Each row has a hidden trait or not; one of two labels after the row says which. A new part has a new trait and new labels.
(in the rows, 100 means zero)
[ 84 108  74  96  97  96  60  84 105 128  99 108 136 112  70  95 101] => P
[ 81  62  73 108 111 106  99  69 109 148 112  98 118 119  76  96 108] => R
[ 66 124  57  97  65  94  43  76  99 113  74 123 128 110  73 100  94] => P
[102 103  92 102 130  98 100  85 111 131 112 105 135 114  55 105  96] => R
[ 86  89  76  98 103  97  61  80 109 135 105  99 139 116  83  95 100] => P
[ 68  92  62  96  86  97  55  76 101 128  82 105 131 115  80  94 101] => P
[ 81  81  77 102 117 104  90  72 110 129 105 100 118 122  75  98 109] => R
[ 86  91  71 103  96  97  61  81 105 125 104 113 134 117  77  94  97] => P
[ 75  59  85 103 116 105  98  71 112 153 120  91 122 121 101  93 109] => R
[ 60  75  64  95  99 105  56  64 107 136  90 104 136 121  85  87 113] => P
[ 69  67  72 108 106 108  95  71 112 144 102  98 113 119  81  97 109] => P
[ 57  48  69  92 100 108  55  62 113 141 100  86 115 134 108  79 120] => P
[130  15 128  82 185 101 114  74 126 171 183  46 138 142 125  70 134] => R
[ 72  12  76 116 130 112 106  68 116 141 130  84 115 120  96  96 103] => P
[ 78  90  76 104 112 102  92  73 109 135 102 108 134 119  66 102 101] => P
[ 55  92  53 106  81 103  58  70 102 117  77 119 123 104  69 102  98] => P
[ 78  48  82 112 128 107 111  66 114 134 123  95 124 115  80 101 100] => R
[113  80 103  88 156  92  82  88 116 139 134  78 159 120  83  85 105] => P
[ 75  88  72  89  92 101  57  72 108 136 101  96 130 124  86  87 113] => P
[ 76  71  80  90  93 100  51  75 107 134  99  93 128 124 100  86 113] => P
[ 98 129  79  99 110  90  52  88 107  97  95 127 160 107  45 105  86] => P
[  0 136  13 118   0 109  51  62  87 107  23 163  89 103  56 120  95] => R
[ 88  59  83 105 130 105 104  73 116 145 128  83 119 127  93  91 112] => R
[ 77 119  83 107  90 100  93  88 103 119  90 118 126 109  52 110  97] => R
[ 81  99  72  90  89  94  60  78 108 125  97 106 136 119  72  95 100] => P
[ 74 102  68 102  98  97  42  82 106 128  91 114 148 114  75  97 101] => P
[ 75  82  71 104  96 106  87  66 110 136  87 106 116 114  89  97 106] => R
[ 83  93  78 100 111 101  91  71 111 144  97 105 130 120  71  99 108] => P
[ 70  64  73 111  97 107  94  70 109 129 104 105 108 118  81 101 104] => R
[ 87  59  85 104  99 101  95  81 109 139 118  94 114 116  92  97 103] => R
[ 64  84  67  84 104 101  51  66 108 136 101  87 127 139 113  75 125] => P
[117 114 104  99 135  95 103  91 114 137 123 100 146 113  54 101  98] => R
[104  78  92 105 133 100 106  82 113 141 126  96 182 110  74 103  98] => P
[ 69  70  83 110 104 106  95  67 110 132 102 111 115 117  73 102 101] => R
[ 64  72  67  97 101 101  60  73 106 111 100  96 126 120  94  91 108] => P
[ 67  86  60  99  96 102  61  72 107 139  96 101 126 116  80  95 106] => P
[ 79  67  81  99 109  98  69  74 111 120 113  95 132 114  91  91  98] => P
[ 89  97  72  93  89  95  59  81 105 126  96 105 123 120  76  91 100] => P
[ 75  70  70  98  90 100  57  77 107 131 103 100 142 118  84  91 105] => P
[ 63  65  65  97 101 101  65  74 110 131 107  95 135 122  97  89 109] => P
[ 53  59  65 111 111 110  93  62 113 134 104 106 108 120  82  97 109] => R
[115  29 108  93 164 103 112  77 121 159 158  66 137 129 108  82 123] => R
[ 78  83  72  88 108  98  58  78 113 136 105  96 143 123  95  86 113] => P
[ 72 115  66 114  75 100  85  77 101 114  85 125 115 104  67 114  90] => R
[ 49  79  51  97  86 104  48  66 105 129  80 104 124 128  90  89 114] => P
[ 69  72  61  93 103 101  63  71 110 135  99  90 133 125 102  87 115] => P
[ 60  52  71  88 104 102  55  74 110 142 114  89 133 133 107  79 120] => P
[ 99  53  98 108 153 103 118  71 118 153 132  87 126 123  79  98  99] => R
[ 55  80  47 118  85 107 102  69 101 122  87 122 109 107  64 110  95] => P
[ 81  35  79 101 136 108 105  67 115 140 121  89 119 125  95  89 116] => R

Next part:
[118 132  83 104  69  94  96  84  90 127  95 111  81 120 120 116  97 106
  84 100  89  81 104  57  99  89 100  66 110  82 110  96  67  86 102 106
  80] => J69
[ 92  82  91 100  92 105 103  82  75 110  91 106 109 122 121 133  99  74
  97  97  92  79  96  58 110  83 107  51  93  91 102  93  49 106 101 100
  70] => J338
[127 115  59  88 130  90  57  99  99 112 120  99 118  45  82 124 103  86
 100 100  61  93  95 123  89 120  93  76 125 114 104 105 138 113 109 111
  92] => J338
[ 97 106 105 109  63  99 117  89  77  76  86  98  56 116 162  75  99 118
 100  91 119 138 118  90  80  99  99 154  88  82  93  91  64  91  96 103
  98] => J69
[116 142  83  93 111 117  74  88 133  91 130  92  79  87 148  88 100  89
 102  92  82 104 121 104  82 109  91 106 106  87 102 113 153 101 114 100
 113] => J69
[ 97 132  70  90  98 111  90  89  98  79 129  86  85  64 124  78 100  95
  82  78  92 131 124 117  92 122  88 121  92  87 105 102 152 112 108 103
 111] => J338
[ 78 113 100 109  70  78 125 106 107 108 110 107 118 126  36 108  99 129
  70  99 109 104  88  86 143  93  95  70  97 119 116  97 128  88  89  95
 109] => J69
[109 121  67  94  74  97  92  84  59  81 108  87  56  56 165  65  99 109
  85  67  88 150 130 113  73 126  93 147  96  76 105  85 101 111 104 113
  91] => J338
[112  93 134 114  79 106 100  93 126 113  90 101  53 151 189  73  97 109
 123  85  87  80 112  74  87  93 112 101 104  74 109  94  61  89 100  98
  92] => J69
[ 84 107  66  91  99  89 114 102  50  77  99  97 125  54  42 114 102 102
  69 110 128 140  98 123 104 109  89 128  82 113  90  99 114 107  97 104
 106] => J69
[103  80  91  87 124  98  99 121  72  98  94  90 118  36  55  74 102 102
  96  97 106 115  98 147  92 125 101 137 100 114  97  93 111 118  97 107
 106] => J338
[ 95 103 100 103  95 117  98  79  89  62  96  95  68 111 191  98 101  83
 118  97 109 130 118  89  74  95  98 141  85  78  83 103  74 101 107  99
  97] => J338
[ 55  62 101 108  91  90 115  93  93  62 115  94 117 120  79 118 103  93
  98  80  94 137  92 102 130 100  98  88  79 114 103  94 119 116  92  95
 100] => J338
[102 127 100 105  84  81  98 112 134 103 125  98  94 102  72  79 100 137
  84  90  91 122 101 124 114 115  91 108 112 116 117 102 167  92  95 100
 123] => J69
[ 80  99  94 106  84  70 115 111 104 111 114 107 133 110   2 120 101 124
  73  99  96 100  79 104 144  99  95  59 107 128 117  96 135  97  88  98
 105] => J69
[ 93 113 114 105  77 108 111  94 130 135 111 106  95 151 100  97  95 103
  85  86  87  58 103  50 130  85 106  35  98  80 123  97  99  90 100  91
  95] => J69
[ 84  44 123 103 126  91  92 120 128 101 117  91 119  99  70  84 103 100
 121  75  64  95  86 140 123 118 111  82 107 123 113  90 132 123  94  98
 106] => J338
[121 130  86 104  87  87  87  93 114 135  99 117 107 119  77 138  99 105
  88 115  86  68  89  67 107  84  98  46 122 102 109 105  87  83 101 104
  86] => J69
[ 98  82 117 101 120 100  89 115 134  82 118  86  87  87 112  62 102 109
 121  82  82 119 103 157  95 124 101 135 104 114 105  99 149 113  99  99
 120] => J338
[ 93  88 129 112  96  89  96 117 149  93 119  92  84 120 102  67 101 125
 117  80  79 112  97 135 110 116 103 118 108 116 114  96 145 101  93  98
 119] => J69
[127 103  98  98 134 106  55  96 134 101 117  98  88  92 152 110 103  80
 138  99  59  85 101 122  75 109 101  98 125 104  97 112 121 108 111 105
  99] => J338
[ 86  55 127 107  71 108 127  94  63 107  71  98  75 131 154  76  97  97
 106  77 105  92 108  64 100  91 118 100  82  72 105  75  18 105  93  99
  75] => J69
[ 90  90 103 107 126  83  76 109 149  88 136  99 126 112  66 124 105  99
 120  98  64 103  81 139 124 108  95  75 116 139 107 113 172 108  98  96
 117] => J69
[ 94  52 100  93  89 102 114  99  34 105  65  96  93  75 122  82  99  90
  98  83 105 102 104  89  88 105 114 117  89  82  97  73  20 115  95 109
  69] => J338
[ 68  54 112 103  97  92 126 110  64  71  85  94 115  93  53  92 102 103
 101  96 121 134  91 122 109 104 104 131  80 114  92  88  79 112  88  98
 102] => J338
[105 123 129 112  92 115 100  92 159 111 106 109  85 169 142 105  97 100
 117 111 100  66 103  60 107  76 102  73 103  87 103 114  97  78 105  88
 109] => J69

New part:
[ 99 102  90 122 117 102  97 106 101 107 107 109 130 112 103 111 138 124
 109 104 104 107 121  95 105  97  95  99 100  96  88  87  49  90  86  83
  65  87  95  85  92  86  92  94  71  93  92  92 107 112 110 113 125 104
 106 110 133 118 103 126 107] => J396
[ 96  98  90  66  59  95  64  95  90  85  84  95  85  92  96  83  87  89
  98  98  97 100  98 101 102 102 106 102 103 101 105 107 139 106 108 112
 118 110 105 108 113 116 107 109 101 132 108 111 105 106 108 102 128 100
 100  98  94  97  99  93  97] => J666
[105 107 133 145 119 108 131 103 109 107 107 100 105 100 101  95  80  91
  95  95  95  88  77  83  85  92  94  97  95  92  87  90  40  87 103  93
 102 100 100 109 105 104 104 106 126 140 112 129 115 116 119 112 132 118
 107 104 115 108 100 107  98] => J666
[ 98 109 153 136  92 107 125 104 111 122 115 107 121 105 106  99 135 100
 112  98  97 103  84 108  90  97  95  99  97  87  80  83   0  72 104  91
  80  86  95  98 101 103  96 109  93 111 112 113 105 102 123 105 147 146
 114 101 126 122 104 127 108] => J396
[ 96 104 102 104  61  96  77 100  96 104 100 108 119 106 100 105 131 105
 103  99  97 101  86  97  97  95  91 101 102  97 103  96 139 102 108 111
 109 100 103  96 101 100  95 100  47  72  97  82  97 100 114 107 123 120
 111 107 117 109 101  98 101] => J666
[101 112 119 111  94  95  78  96  90  91  86  98  94  99 100 103 140 114
 114 104 103 107 105 104  99  96  86  98  98  91  87  91  92  97 107 112
 117 109 108 106 109 111 102 102  78  70  93  79  79  84  96  95 113 116
 109 105 117 108 103 121 107] => J666
[ 97  95  79  84 102 102 107 107 105 109 107 103 106 101  98  89  77  89
  87  98  98  94 107 102 107 104 111 102 102 104 108  99  71  97  87  88
  79  92  98  95  99 106 108 104 128 135 106 103 105 101  91  94  73  71
  94  97  89  91 100 107 105] => J396
[102 112 124 156 134 104 124 109 105 114 106 107 114 106 103 106 122 106
 101 101 100  98  95 105  98  96  90  99  99  93  88  87  35  85  85  93
  80  84  95  89  96  90  92  98  79  79  96  81  91  93 104 101 103 108
 104 104 116 107 104 125 106] => J396
[ 97  93 105  76  77 103 110 102 110 114 106  99 100  96 100  89  76  94
 104  98 100 108 114 113  99 107 108 101  99  95  95  92   0  88 114  99
 113 104 100 112 105 100  95  99  79  76  91 101  96  95 100 100 127 118
 104  99 107  99  98  94  97] => J396
[103 117 132 151 111  99  75  98  84  91  84 102 101 102  99 108 147 119
 109 102 101  99  96  98  97  90  86 100 102  98 103 104 180 111 108 107
 101  96 101  88  93  92  93  98  59 107 106  98 117 115 126 113 111  95
  97  94  83  75  97  87 101] => J396
[100 102  90  88  92  99  78 101  91  97  98 102 115 105 101 100 115 117
 108 102 103 106 126  96 104 100 102 101 102  98  88  93  56  96  96  90
  83  94  99  93  97  91  94  96  57  99  91  92 110 109 103 111 107  96
 102 105 119 108 100 105 104] => J396
[105 115 132 163 128 107 100 106  97 105 101 103 110 101  97  86 102  91
  89  95  94  88  84  87  90  86  80  98  98  91  79  82   4  92  96  93
  88  98 101  99 107 106 103 104  95 132 111 110 120 118 122 120 134 116
 109 109 127 114 101 120 103] => J666
[101 106 119 113  81  98  83  96  91  96  89  99  94  97  99  93 112 103
 109 102 102 110 116 113 106 106 109 101 101  95  92  90  32  87  97  92
  85  94  98  98 103 105 103 107  95 125 109 115 108 108 111 101 128 101
  98  97  91  99  98  77 100] => J666
[ 98  98  85  95 104 101  97 103 102 107 104 105 117 109 104 109 114 107
 105 101 100  97  98  95  97  92  84  98  98  95  89  91  70  99  96 101
 104 105 105 104 107 111 109 105 107 134 102 110 107 108  97  99  79  81
  92  95  80  83  97  78  98] => J396
[ 98  94  88  49  46  96  62  92  89  90  93  91  98  95 100  91  96 101
 108  99 101 110 125 109 104 109 120 102 105 107 110 109 150 109 121 102
 109 102  99 102 101  92  90  94  70  77  83  82  90  85  76  88  61  82
  92  91  87 103  96  95  98] => J666
[101 114 127 154 100 102  90 105  96 103  97 105 110 100  97  91 115 101
  98  99  98 102  97  94  99  94  90 100  99  93  87  86  56  88  91  94
  83  92  98  89  99  96  94  98  58  86  92  84  98  98 101 103 115  98
 100 100 108  90 101 108 104] => J666
[ 99 113 113 165 128 104  98 106  92  94  88  98  93  96  93  90 121 114
 106 104 103 106 120 102 102  92  81  99  99  93  91  97 128 111 104 111
 107 104 105  92  99  91  93  93  43  95  98  92 114 112 124 115 124  99
 104  98  88  86  97  73  99] => J396
[ 94  96  92  61  67  97  85  97  98 103 101 104 115 105 103 111 135 116
 114 103 104 110 117 118 103 104 105 101 101  96  93  92  54  80  94  90
  75  89  95  92  96  93  94 100  78  92 102  94 102 102 111 109 137 122
 110 105 120 115 103 121 103] => J666
[ 97 100  84  89  88  97  81 102  95 102 100 107 118 106 101 108 120 114
 102  97 100  99 103  92  99  91  85  99  99  94  90  93  85  99  97 104
 104 104 107 102 113 115 107 104  83 111 100  89 100  98  96 100  86  80
  95  99  93  83  99  94 102] => J666
[101 110 124 131  94  99  87  99  94  93  91  97  90  94  97  93 104 100
 104 101 102 105 116 111 106 107  97 102 102  98  96  94  73  89  93  90
  88  90  96  95 100 100 100 105  99 123 109 109 107 109 117 107 128 110
 105  98  97  90  99  82  93] => J666
